Below is a small trained network, with its code and all its weights. Each question gives an input and a class and asks what happens when units are switched off, that is, made to give their printed mean instead of their output.

import numpy as np


def w(rows, s, z=0):
    codes = np.array(rows[::2]) - 128.0
    scale = np.full(codes.shape[1], s)
    scale[-1] = z or s
    return codes * scale


def f(y):
    return y / 2 * (1 + np.tanh(0.7978845608 * (y + 0.044715 * y**3)))


def log_softmax(a):
    a = a - a.max(-1, keepdims=True)
    return a - np.log(np.exp(a).sum(-1, keepdims=True))


def net(x, mask):
    res = np.array(x, float).reshape(1, 6) / 4 @ E
    y = f(res @ A[0][:, :-1].T + A[0][:, -1])
    res = res + np.where(mask, y, B[0][:, -1]) @ B[0][:, :-1]
    return log_softmax(res[-1] @ U[:, :-1].T + U[:, -1])


A, B = {}, {}
E = w([
[133,110,171,135,217,1],'x0',
[251,193,167,148,139,142],'x1',
[146,136,15,217,108,84],'x2',
[127,132,131,128,128,129],'x3',
[136,188,53,45,191,135],'x4',
[126,130,128,129,128,127],'x5',
],0.0079)
A[0] = w([
[102,103,172,187,97,130,85],'N0',
[96,144,179,76,123,155,91],'N1',
[139,142,44,188,108,118,90],'N2',
[110,107,150,143,95,115,150],'N3',
[114,150,51,77,166,153,106],'N4',
[115,121,54,180,123,110,91],'N5',
[152,114,77,155,118,125,87],'N6',
[130,120,123,137,160,48,62],'N7',
[109,109,165,185,79,129,89],'N8',
[135,143,117,108,128,125,96],'N9',
[106,111,182,73,145,175,107],'N10',
[199,170,155,145,145,143,97],'N11',
[128,126,138,131,160,95,68],'N12',
[112,165,84,72,143,145,87],'N13',
[135,148,106,80,164,85,104],'N14',
[229,152,129,154,117,143,58],'N15',
[63,109,120,119,138,97,36],'N16',
[129,104,156,149,181,83,75],'N17',
[112,115,160,178,95,130,78],'N18',
[128,123,69,123,42,249,3],'N19',
[19,81,76,110,110,132,65],'N20',
[98,97,110,117,128,128,69],'N21',
],0.016,0.0042)
B[0] = w([
[217,120,103,124,96,171,177],'N0',
[108,140,200,64,122,114,171],'N1',
[102,141,220,54,101,137,203],'N2',
[164,140,132,134,119,150,157],'N3',
[214,110,106,148,91,206,207],'N4',
[120,146,192,37,108,128,192],'N5',
[112,124,185,91,134,136,160],'N6',
[80,51,136,160,128,86,179],'N7',
[208,119,119,149,117,193,178],'N8',
[141,118,141,145,149,160,133],'N9',
[94,139,192,40,97,128,183],'N10',
[64,201,92,148,170,147,184],'N11',
[122,106,122,155,112,87,148],'N12',
[211,107,124,156,109,169,184],'N13',
[194,80,118,150,100,148,173],'N14',
[109,219,78,124,178,119,184],'N15',
[72,170,95,158,161,126,162],'N16',
[104,53,94,155,115,81,177],'N17',
[188,123,117,139,115,171,163],'N18',
[78,5,95,196,138,25,246],'N19',
[99,250,77,143,203,117,219],'N20',
[97,161,120,149,144,140,145],'N21',
],0.025,0.013)
U = w([
[84,3,111,180,101,25,253],'0',
[86,184,85,153,161,105,120],'1',
[98,86,212,62,73,102,78],'2',
[210,71,107,166,68,170,69],'3',
],0.0064,0.004)

Each question gives the input, the list of numbers given to net, and the class t.
The units are the neurons (one row each of A and B). Each row of codes is followed by its name. A weight is (code - 128) times the scale printed after its matrix; where a second scale follows, it is the last column's (A, B and U).
mask holds one flag per neuron, in row order. A switched-off neuron (its flag False) gives its mean, the last column of its row in B, instead of its output. The means were averaged over made-up inputs and are rounded, as every weight is.
A unit's drop is (log p(t) with every unit on - log p(t) with that unit switched off) / (log p(t) with every unit on - log p(t) with every unit switched off).
The circuit of an input: a set's keep is (log p(t) with only the set's units on - log p(t) with every unit switched off) / (log p(t) with every unit on - log p(t) with every unit switched off). Starting from the 12 units with the biggest drops (on a tie, the unit counted first), units are removed one at a time, each time the one whose removal leaves the highest keep (on an exact tie, the one counted first), for as long as the keep stays at least 0.8.
circuit, biggest first: the units of the circuit, biggest drop first
unit that matters most: the unit with the biggest drop
k most important neurons: the k neurons with the biggest drops, biggest first
drop when u is switched off: that unit's drop, to one decimal
input [-4,7,8,-6,6,-4], class 2: unit that matters most	N2
input [2,5,-1,7,-7,1], class 3: 3 most important neurons	N20; N0; N8
input [-5,-4,-4,1,6,-6], class 3: 3 most important neurons	N4; N13; N7
input [-8,5,2,-8,-8,-5], class 0: 2 most important neurons	N19; N4
input [6,-4,7,5,1,-6], class 2: 2 most important neurons	N19; N5
input [-4,0,3,6,-6,-5], class 3: 2 most important neurons	N8; N0
input [4,-5,6,-2,-6,2], class 2: 2 most important neurons	N5; N2
input [3,-8,-8,-5,-5,5], class 1: 4 most important neurons	N20; N16; N2; N5
input [-4,4,-2,1,4,-6], class 0: 2 most important neurons	N20; N19
input [6,4,-6,-2,-7,7], class 3: 4 most important neurons	N19; N0; N8; N2
input [-5,0,6,0,4,6], class 2: 2 most important neurons	N2; N5
input [3,-4,6,-6,7,-3], class 3: 3 most important neurons	N4; N14; N13
input [-4,6,-5,1,-5,0], class 1: 3 most important neurons	N15; N11; N2
input [4,-6,6,-3,-6,-6], class 1: 2 most important neurons	N20; N16
input [0,-5,-2,2,8,6], class 3: circuit, biggest first	N4
input [-8,-3,-4,-1,2,-8], class 0: drop when N19 is switched off	3.3
input [6,-8,4,-5,6,-6], class 1: drop when N19 is switched off	1.4
input [-4,-6,7,0,2,7], class 2: drop when N11 is switched off	0.2
